Each row of numbers stands for one object and depends on some of the facts below. Use the named rows to name the rest.

Some facts about the objects:
banuk | ω rolir | λ geka
beples | Ξ trograstim plina loleskar maso | ω stesas | λ kisti
bimol | ω troplos | λ gritel
biri | Ξ keto ploske grotras grepes pusam kisti | ω darem | λ skedrumum
bograsti | ω tamolo | λ tusa
bragu | ω kotrin
brase | ω tamolo
bravak | ω vegro | λ muplin
brigrek | ω gruro
brito | ω flesko | λ stubre
broka | ω stesas
brolonem | ω pibra | λ dazas
bruman | Ξ vivis skugra kluplam grotras | ω misa
brutri | ω skobos
buklom | ω skedrumum
buva | ω dazas
dazas | ω pibra | λ flamo
digren | ω stesas | λ beples
diskom | ω bravak | λ grugor
doplu | ω fipli
drakuban | ω stokur | λ topli
drelil | ω bragu | λ ninegem
dretrogir | ω zubran | λ solil
drurim | ω stabrar
duflak | ω dazas | λ serunar
dupom | ω vegro | λ stiro
duros | ω bifufa | λ treskem
fidrol | ω toki | λ grola
fikloze | Ξ stezum brase rodrek | ω rolir | λ banuk
fina | ω darem
fipli | ω klobran | λ natrus
flamo | ω pibra
flisa | ω duros | λ plina
flobrikler | ω bragu
flozur | ω grisok | λ kolor
flugrodre | ω stesas | λ broka
foplin | ω dazas | λ duflak
foval | ω pegra
gaflam | ω sepom
gavek | Ξ graklunel
geka | ω rolir
gerin | Ξ pitre flisa serunar doplu | ω rubuk
graklunel | ω zubran | λ stezum
gratus | ω tragi
gredreklas | ω bruflo
grepes | ω flozur
grevas | ω treplum
grisok | ω skesta | λ mupa
gritel | Ξ kiflin vulin maso | ω troplos | λ skegru
grobun | ω vegro | λ dupom
grodes | Ξ klofitrur navor pobrem doplu | ω flozur | λ grepes
grola | Ξ grisok | ω toki
grotras | ω toki | λ stasa
grugor | ω bravak | λ meklel
gruro | ω bifufa | λ stokur
gutrok | ω tragi | λ kavam
kavam | Ξ tidus tusa | ω tragi | λ telor
kebruk | ω stokur | λ klebri
keto | ω banuk | λ skudro
kiflin | ω geka | λ maso
kifo | Ξ skone graklunel | ω brase | λ teskitur
kisti | ω stesas | λ flugrodre
klafludre | ω zeplek
klebri | Ξ tugro vegrur kluplam zeplek | ω stokur | λ vifiklil
kledatem | ω duros | λ flisa
klekla | Ξ kebruk fina | ω fina
klofitrur | ω stabrar | λ narim
klufak | ω duros | λ pitre
klumigri | ω trudrun
kluplam | ω subir | λ pilas
kolor | ω grisok
kotrin | Ξ foplin kledatem
kovus | Ξ brito kluplam klumigri rolir | ω stokur | λ pidel
loleskar | ω bruflo | λ trograstim
lostik | ω dupom | λ rogo
maso | ω geka
meklel | ω bravak | λ stavo
misa | ω sepom | λ gaflam
mizim | ω foval | λ tofur
motos | ω flesko
mupa | ω skesta | λ pibra
muplin | Ξ sutom grepes | ω vegro
narim | ω stabrar | λ drurim
natrus | ω klobran
navor | ω sotu
ninegem | Ξ skobos klafludre brigrek | ω bragu | λ rodrek
niva | ω zubran
pafalir | Ξ kledatem | ω stesas | λ pobrem
panan | ω stokur | λ kovus
pemude | ω stokur | λ drakuban
pibra | ω skesta | λ skotrura
pidel | ω stokur | λ pemude
pigruk | ω skone | λ pluflos
pilas | ω subir
pinoska | Ξ skudro duflak skobos | ω skotrura
pitre | ω duros
pivun | Ξ kiflin treskem gaflam gratus | ω bruflo | λ ploske
plina | ω duros | λ klufak
plivu | ω skobos | λ brutri
ploflas | ω fina | λ klekla
ploske | ω bruflo | λ gredreklas
pluflos | ω skone | λ skanodram
pobrem | ω stesas | λ digren
poklir | ω skipluval
pusam | ω gavek | λ rudo
pusudok | Ξ plivu | ω subir | λ kluplam
ribetro | Ξ brutri | ω fipli | λ doplu
rodrek | ω bragu | λ flobrikler
rogo | Ξ zeplel brutri | ω dupom
rotra | ω stabrar | λ stesas
rubuk | ω bifufa | λ duros
rudo | ω gavek
saskir | Ξ treplum toki buva | ω pegra | λ foval
serunar | ω dazas | λ buva
skanodram | Ξ trograstim stasa tudum rolir | ω skone
skedrumum | ω darem | λ fina
skegru | Ξ keto treban flugrodre zedrusku fina | ω troplos
skibevol | Ξ vulin | ω skipluval | λ poklir
skibok | ω bragu | λ drelil
skikatar | Ξ vegrur treplum | ω zubran | λ dretrogir
skone | ω kotrin | λ bragu
skosun | Ξ rotra misa | ω skotrura | λ pinoska
skotrura | ω skesta
skovum | ω fikloze
skudro | ω banuk
skugra | ω stokur | λ kebruk
solil | ω zubran | λ graklunel
sotu | Ξ treban skone bimol kolor telor | ω stabrar | λ zubran
stasa | ω toki | λ fidrol
stavo | Ξ klobran | ω bravak | λ treban
stesas | ω stabrar | λ klofitrur
stezum | ω zubran | λ niva
stiro | ω vegro | λ bravak
stokar | Ξ skedrumum rubuk | ω grisok | λ flozur
stokur | ω bifufa
stubre | Ξ grepes | ω flesko | λ motos
subir | Ξ skobos sutom pilas | ω gavek | λ vikes
subos | Ξ geka brigrek flobrikler | ω vegro | λ grobun
sutom | ω grisok | λ tudum
telor | ω tragi | λ gratus
tesan | ω plivu
teskitur | ω brase
testa | ω brase | λ tugro
tidus | ω loleskar
toben | Ξ stasa maso | ω sigron
tofur | Ξ pitre tudum pilas gredreklas | ω foval | λ vulin
topli | ω stokur
treban | ω bravak
treplum | ω flesko | λ brito
treris | Ξ kluplam | ω tragi | λ gutrok
treskem | ω bifufa | λ gruro
trograstim | ω bruflo | λ pivun
troplos | ω kotrin | λ skone
trova | Ξ klafludre grisok rolir | ω skedrumum | λ buklom
trudrun | ω sotu | λ navor
tudum | ω grisok | λ stokar
tugro | ω brase | λ kifo
tusa | ω tamolo | λ brase
vegrur | ω skipluval | λ skibevol
vifiklil | ω stokur | λ panan
vikes | Ξ stokur fidrol | ω gavek | λ pusam
vivis | ω klobran | λ fipli
vulin | ω foval
zedrusku | ω zeplek | λ klafludre
zeplel | ω subir | λ pusudok
zubran | ω stabrar | λ rotra

Named rows:
toki: [  6   1  -5   8  -1  -8  -6   0   8 -10  -3  -2  -4   0   4  -2   2  -6
  -8   0   5   0  -7   1   5  -4   6   0   7   5  -2  -2  -2  -3   7  11
  -9   2  -3   0 -12   7   5  -5  10]
treban: [ -2  -4 -19  13  13   3 -12  10  -3  -1  -8  10  -4   1 -12   7   8 -26
  -3 -19   7 -16   8 -12  -9  10 -26   8  -9   0  -8  13   5  -1   4  -6
   2 -21 -12  -9  15  -6  -5  24  17]
flozur: [ -9  13   4  -3   4  -8   1  10   9  -5 -18  -2  13   2   5   1  -7  -4
  -4   3   2  -6  16  -7  -1  -9  -3   1  -6  -5  11  -6  -5   5   6  -3
  -7  -9  -6 -15   2  17   3   9   8]
grisok: [  3  12   3   0 -16   3  22   2 -12  -2   2 -18   3   8   1  -9 -17  22
 -12  22   5   4  -2  -5  13  -4   8   8   1  10  -3   8 -22   9   5   8
 -12  17   5   5   6  17  -1 -13  -1]
sutom: [  3   8   7  -5 -11  10  19  -3 -14  10   4 -16  -2  17   1  -8 -18  26
  -4  14   1  -3  -4  -6   7  -1  -5   3  -3   9 -11  13 -23   4   2   4
 -15  19   9   8   8  12  -7  -3 -12]
klebri: [ 17 -23  10   0   2  -9   5   3  10 -11   6   2  -7   0   9 -10  -1   3
   5  19  10  -9 -10   8  -4  -1  19  10  -7   4 -18   6  -2 -10 -12  -8
  -1  13   9   1  -9   1  -8 -17 -21]
rodrek: [ -2   2   2  -1   3   1   2   4  -3   2   3   3   0  -2   4  18  13 -11
   1  -6  -5  -7  -5  -6 -13  -2 -12 -16  20 -11  13   3   5  -6   1   9
   8  -1 -11  -7   1   7  -5   7   0]
gaflam: [  0   6  -3  -7   6   0  -9   3  -8 -13 -14  19  -8   0   3   2  10 -10
  -4  -8 -10   2   2  -7 -13  -2 -11   2  -7 -14  17  -2  11  -3   7  -9
  13 -21  -5 -12   6  -4   1   8  20]
skibevol: [ -3   0   5 -12   2  -1   1   0 -12  -6   2  15   0  -5  -3   1   1   6
  -3   4 -10   4  -3   2  -5  -4   0  10  -4   1   5  -1   8   5  -1  -8
   7   1   4   3   4  -5   6  -5   5]
plina: [ 12  -9   1  -5  -2   2   8   0 -10 -15   1   2 -17  -2   0 -12   7   9
   1  12  -6   2  -3  -4 -13  -3   6   5 -14  -4   6   9   1  -5  -3  -3
  13  -6   8  -3   3  -2  -6  -5   2]
buva: [  3  12   8  -5   4  -8  -6  11  11  -8 -31  12  -4  12  15   6  -3 -10
  -9  -4  -1 -17   3 -10  -6  -5 -14  -1  -4 -18   2  -4  -7  -9   9  -6
  -9 -11  -4 -19  -3  30   0  10  15]
gavek: [-8  1 -9 -1  8 -3 -6  0  1  2  6  1 12  1 -8 -5  5 -8  2  4  5  1  6  1
  5 -5 -1 -2 -7 11  3  0  8 11  6 -4 -4 -1 -5 -3 -1 -9  7  3 -6]
drurim: [  0   7   3  -1   4  -5 -13   7  11   2 -17   9  -2  -4   3   7   3 -14
  10 -15 -10  -3  11  -5  -3  15  -8  -9   1 -14   6 -12  12  -6   1 -11
   7 -15  -7  -6  -3  -6  -1   8  13]
plivu: [  4  -1  -4   8  -7   6   4  -8  -3   0  14 -18   6   1  -8   1  -4  13
  -4  11   3   8  -2   3  11  -8  17  -1   7  15  -2   4  -9  13   0  17
  -2  11   5  16  -3   2  11 -10  -3]
topli: [  6 -12  -2   2   8  -2  -3   7  16 -10 -11   4 -10  -5   6  -5  13 -16
  11  -6   2  -9  10  -2 -20   2  -1  -6 -12 -18   7  -2   6 -10  -1 -11
  18 -24  -1 -18  -2   1 -13   9   2]
foval: [-11   8  -7   5   6  -4 -12   3  12  -8  -8   6   2  -5   5  -2   6 -20
  -3 -10   0   2   9  -1  -3  -4  -4  -5  -1 -10  14  -9   8  -3   7  -1
   4 -20 -12 -15  -1  -1  -1   9  12]
stesas: [  5   7   3   3  -9  -5  -3   6  10   5  -6  -5   3  -8  -2   7  -5  -3
  10   2  -9   5  10  -2   9  15   8  -5   6   0   2  -8   8   3  -2   2
  -1  -4  -4   5  -5 -11   6  -4   7]

Rows to name:
No name comes twice in this set of rows, the named rows included.
[ -6  -4   1   1  -3  -3   4  -7   3   2  17 -11  20  -6  -6   0  -8  11
  -2  13   7   8   0  13  12 -11  22   4   2  18  -4  -3  -2  13  -6   6
  -4  15   7  14  -6  -2  13 -12 -12] : fikloze
[ -3  12 -19   7  12  -1 -15   5   6  -5  -9   7  -1   6  -1 -12  11 -26
   1  -6   3  -5  10 -11   1   4 -15 -10  -6   0   9   2   7   3  13  -1
   0 -16 -17 -16   3 -12   1  18  11] : fina
[  0   0  -3   2   4   5  -6  -4   4   1  -3   3  -2   2   2   4   3  -5
   0 -10  -2  -1   0  -1  -5  -1  -4  -6   3  -5   3  -2   0  -1   5   1
   8  -8   1  -3  -2   4   0   3   5] : fidrol
[-8 -4  5 -4  4  1 -5 -2  3  3  3  4  9 -3  1  5 -2 -1  1 -5  0  0 -1  9
  1 -5  2  1  1  0  0 -6  4  1 -2 -5  3 -1  4  1 -2  1  4 -3 -9] : kavam
[  4 -11   9  -3  -4  -7   0  -6   3   2  12   1   6   2   4   5  -7  10
  -4   9   7  -2 -17  15   8  -6  17   8   5  15 -18  -1  -4   0  -7   2
 -10  22  12  17 -10   5   9 -17 -15] : saskir
[ 8 -1  5  3 -9  4  1 -1  0  9 -3 -6 -4  2 -5 11 -6  6  7  0 -9  4  2 -1
  4 10  4 -5  6  3 -3 -1  1  4  0  3  2  4  5 14 -4 -1  3 -6  4] : rotra
[ -8   3  11 -11   4  -5   5   5   5   5 -10   1  13   3   2   9 -10   4
   0   6   0  -8   8   1   0  -8  -2   2  -2  -4  -2  -6  -6   5  -2 -12
  -6   2   4  -3   2  18   1   3  -6] : stokar
[ -6  -8  -2   8   5   0  -7   4   3  -2  -2   8   7 -13  -5  17  -1 -13
  -6 -21   6  -9   4   5  -8   1  -7  19   0  -4  -6  -1   0  -5  -8  -3
   4 -14  -3  -1   8   1  -3   8  14] : stavo
[  8   8  -6   0   2  -1 -11  10   4  10 -14  10  -8   8  -4   0   1 -14
  16  -6 -10  -6   9 -15   5  25 -16 -13  -2  -1  -6   1  13   0   4 -11
  -4  -5 -11  -1   3 -19   2  12   6] : flugrodre
[-2 -3  5 -3  3 -3  2  1 -6  4  6  2  3 -3  0 14  9 -4  1  0 -2 -4 -5  0
 -8 -4 -3 -9 19 -6  7  2  3 -2 -3  7  2 10 -7  0  0  6 -3  1 -7] : pluflos
[ -6  12  -3  -6   4  -1  -7   0  -3  -2 -10   9 -16  -3  11 -12   8  -4
  -3 -18  -6   3  -5  -6  -7   2 -15   0 -10 -19   8  -4   1 -16   2  -2
   0 -16 -10 -15   6  -5 -10  16  11] : gredreklas
[  7 -11  -2   9   0  -2   9   1   9  -8   7 -17   1  -5  -3  -7   4   5
   3  17   5   4   6   3  -3  -5  20   1  -6   6   2   4  -5   4  -3   5
   7   2   4   3  -6   2  -1  -7  -7] : duros
[ -6  13 -10   9 -10   8   9  -4  -3  -3   3 -12  -7   1   1 -15  -2   3
  -8  -2   7  11  -1  -4   8   5  -4  -1   3  -1   8   0  -8  -4   6   8
   0   2  -7 -10   4  -5 -11  -1   5] : skobos

The same objects again, as new rows of numbers:
Some objects and their rows:
serunar: [ -1  -7   1  -9   7  19   2  -8   5  -1 -13  -2  -1  -1]
skikatar: [  7   2  10   0   1 -16   5   5 -15   2  -2 -25  -4  -5]
rubuk: [  1   1 -19  -4  -2  -8  -5   0 -11  -9   6 -23   0  -2]
dazas: [  1  -3 -11 -10   5   5   4  -9   4   4  -8  -2  -2  -4]
flozur: [ -1  -4 -11  -7   4   8   6 -12   4  13  -6   7  -1  -3]
fipli: [-1  1 -7 -3  2 -3 -2 -5  1  7  3  0  1 -4]
trudrun: [  6   2  -6  -2   6 -12  -8   1  -7   7   0 -25  -3  -7]
pidel: [ -6  -2  -3   7 -14   4   0   9  -8  -8  -2  10  -1   7]
zubran: [  5   1  -6  -1   5  -9  -6  -1  -5   8   0 -16  -2  -7]
vegrur: [  8   1   2  -2  -2 -11  -3   9  -5 -17  -4 -17   3  10]
dretrogir: [  5   0  -3   3   6  -9  -6  -1  -6  13   1 -16  -2  -8]
grotras: [ 10   2  -2   4  -3  -7  -1   5  -2 -20  -2 -18   3   9]
kifo: [-3  3  2  2 -2  3 12  1  8  2  4  2 -2 -8]
duros: [ -2   1 -16  -3  -5  -6  -2  -3  -9  -5   5 -11   0  -3]
pilas: [-10  -1  15   7  -2  12   6 -11   5  12  -1   7   5  -6]
skegru: [ -3   2   9   7  -5   6  20  -7  11   4   6  20  -2 -10]
kolor: [  0  -5   0   5  -4  16  10   0  15   7 -14  18   0   5]

Name these rows:
No name comes twice in this set of rows, the named rows included.
[ -3  -5  16   9   1  11  -3   3  -1  22  -2  15   1 -10] : navor
[  3   3  -9 -10   5  -9  -8  -3  -5  -3   4 -21   2  -1] : loleskar
[ -5  -3  -5  -2   3   8   7 -13   5  18  -2  20   0  -5] : skotrura
[ -6   0 -12  -2  -2  -2  -4  -4 -11   6   1  -3   2  -2] : treskem
[  2  -2  20  -1   1  -5  -4   3 -10   9   1   1  -5  -9] : beples
[ -3  -2  -4   0  -7   2  -8   5 -10 -18   5 -13   2  -4] : flisa
[-2 -3  9  5  2  6 -5  5 -1 10  0  3  1 -9] : klofitrur
[  5   4   7  -8  -1 -12   8  -2 -10 -12   3 -21  -1   1] : treris
[ -1  -6   4  -4  -1  16  13  -4   4  13 -20  19   0  10] : buva
[  3  -2   6  14  -2   2  -1  11   2  14 -10  -1   0  -1] : graklunel

